Below is a small trained network, with its code and all its weights. Each question gives an input and a class and asks what happens when units are switched off, that is, made to give their printed mean instead of their output.

import numpy as np


def w(rows, s, z=0):
    codes = np.array(rows[::2]) - 128.0
    scale = np.full(codes.shape[1], s)
    scale[-1] = z or s
    return codes * scale


def f(y):
    return y / 2 * (1 + np.tanh(0.7978845608 * (y + 0.044715 * y**3)))


def log_softmax(a):
    a = a - a.max(-1, keepdims=True)
    return a - np.log(np.exp(a).sum(-1, keepdims=True))


def net(x, mask):
    res = np.array(x, float).reshape(1, 6) / 4 @ E
    y = f(res @ A[0][:, :-1].T + A[0][:, -1])
    res = res + np.where(mask, y, B[0][:, -1]) @ B[0][:, :-1]
    return log_softmax(res[-1] @ U[:, :-1].T + U[:, -1])


A, B = {}, {}
E = w([
[48,188,20,122,152],'x0',
[237,54,20,150,170],'x1',
[140,111,135,13,207],'x2',
[138,107,69,52,2],'x3',
[169,177,105,121,136],'x4',
[150,154,115,125,133],'x5',
],0.0083)
A[0] = w([
[132,116,109,90,89,8],'n0',
[164,75,85,136,146,106],'n1',
[77,205,201,86,93,102],'n2',
[146,85,91,139,157,2],'n3',
[127,120,141,48,160,75],'n4',
[176,52,60,161,151,65],'n5',
[122,106,129,24,173,98],'n6',
[181,125,187,129,109,133],'n7',
[104,146,151,159,184,161],'n8',
[129,113,90,54,25,78],'n9',
[200,92,193,121,90,56],'n10',
[124,136,141,67,149,133],'n11',
[114,114,137,115,183,85],'n12',
[102,143,89,125,145,69],'n13',
[128,123,146,184,197,12],'n14',
[40,146,37,127,141,90],'n15',
[137,127,87,136,137,110],'n16',
[125,154,112,250,37,66],'n17',
],0.016,0.0026)
B[0] = w([
[158,157,139,156,155,153],'n0',
[77,128,140,78,135,184],'n1',
[69,116,120,7,165,248],'n2',
[105,133,139,81,135,163],'n3',
[129,92,62,161,122,178],'n4',
[82,126,112,45,169,215],'n5',
[150,82,37,178,125,197],'n6',
[154,128,148,117,65,190],'n7',
[139,175,175,146,171,198],'n8',
[126,216,201,189,215,222],'n9',
[168,123,175,148,23,207],'n10',
[99,95,88,155,133,168],'n11',
[152,148,102,166,123,167],'n12',
[154,136,145,138,85,157],'n13',
[130,190,169,191,159,196],'n14',
[196,101,201,125,5,224],'n15',
[104,117,149,124,114,152],'n16',
[137,69,2,167,158,247],'n17',
],0.023,0.013)
U = w([
[70,116,152,45,131,254],'0',
[156,73,53,209,130,94],'1',
[149,202,198,209,178,98],'2',
[188,102,196,130,7,29],'3',
],0.011,0.0045)

Each question gives the input, the list of numbers given to net, and the class t.
The units are the neurons (one row each of A and B). Each row of codes is followed by its name. A weight is (code - 128) times the scale printed after its matrix; where a second scale follows, it is the last column's (A, B and U).
mask holds one flag per neuron, in row order. A switched-off neuron (its flag False) gives its mean, the last column of its row in B, instead of its output. The means were averaged over made-up inputs and are rounded, as every weight is.
A unit's drop is (log p(t) with every unit on - log p(t) with that unit switched off) / (log p(t) with every unit on - log p(t) with every unit switched off).
The circuit of an input: a set's keep is (log p(t) with only the set's units on - log p(t) with every unit switched off) / (log p(t) with every unit on - log p(t) with every unit switched off). Starting from the 12 units with the biggest drops (on a tie, the unit counted first), units are removed one at a time, each time the one whose removal leaves the highest keep (on an exact tie, the one counted first), for as long as the keep stays at least 0.8.
units of the circuit, in order: the units of the circuit, biggest drop first
unit that matters most: the unit with the biggest drop
top k neurons: the k neurons with the biggest drops, biggest first
drop of u: that unit's drop, to one decimal
input [-7,7,-4,7,-4,2], class 0: top 3 neurons -> [n5, n1, n15]
input [7,3,-4,5,-8,-2], class 3: units of the circuit, in order -> [n15]
input [-8,1,2,-5,5,7], class 3: top 2 neurons -> [n10, n9]
input [8,7,-7,6,0,-3], class 3: top 4 neurons -> [n15, n2, n6, n13]
input [6,6,-5,-7,-5,5], class 2: top 2 neurons -> [n14, n2]
input [3,-2,-1,-2,2,2], class 3: top 2 neurons -> [n9, n5]
input [-6,1,6,-5,-7,8], class 1: top 4 neurons -> [n15, n6, n9, n4]
input [-2,7,-1,-7,-3,-1], class 0: top 3 neurons -> [n5, n9, n1]
input [-3,8,-8,3,-1,-3], class 0: top 3 neurons -> [n5, n1, n6]
input [7,-6,3,7,-8,1], class 2: top 2 neurons -> [n9, n10]
input [5,5,4,2,-1,-4], class 0: top 2 neurons -> [n5, n10]
input [6,6,-6,-4,1,-1], class 0: top 4 neurons -> [n5, n6, n1, n3]
input [-6,1,8,-7,0,-4], class 1: top 2 neurons -> [n6, n9]
input [6,0,8,0,1,0], class 1: units of the circuit, in order -> [n6]
input [8,-4,-3,7,-8,4], class 3: top 2 neurons -> [n15, n14]
input [7,2,-5,7,-3,-7], class 2: top 2 neurons -> [n9, n10]
input [5,0,5,7,-3,4], class 2: top 2 neurons -> [n9, n17]
input [5,7,3,-2,3,4], class 0: drop of n5 -> 0.5
input [-4,1,6,3,6,-8], class 1: drop of n0 -> 0.0
input [0,-3,-5,0,0,5], class 1: unit that matters most -> n17
input [7,-5,-6,-5,-8,-8], class 3: drop of n6 -> 0.3
input [-3,-2,-6,8,-4,-2], class 2: drop of n9 -> 3.0
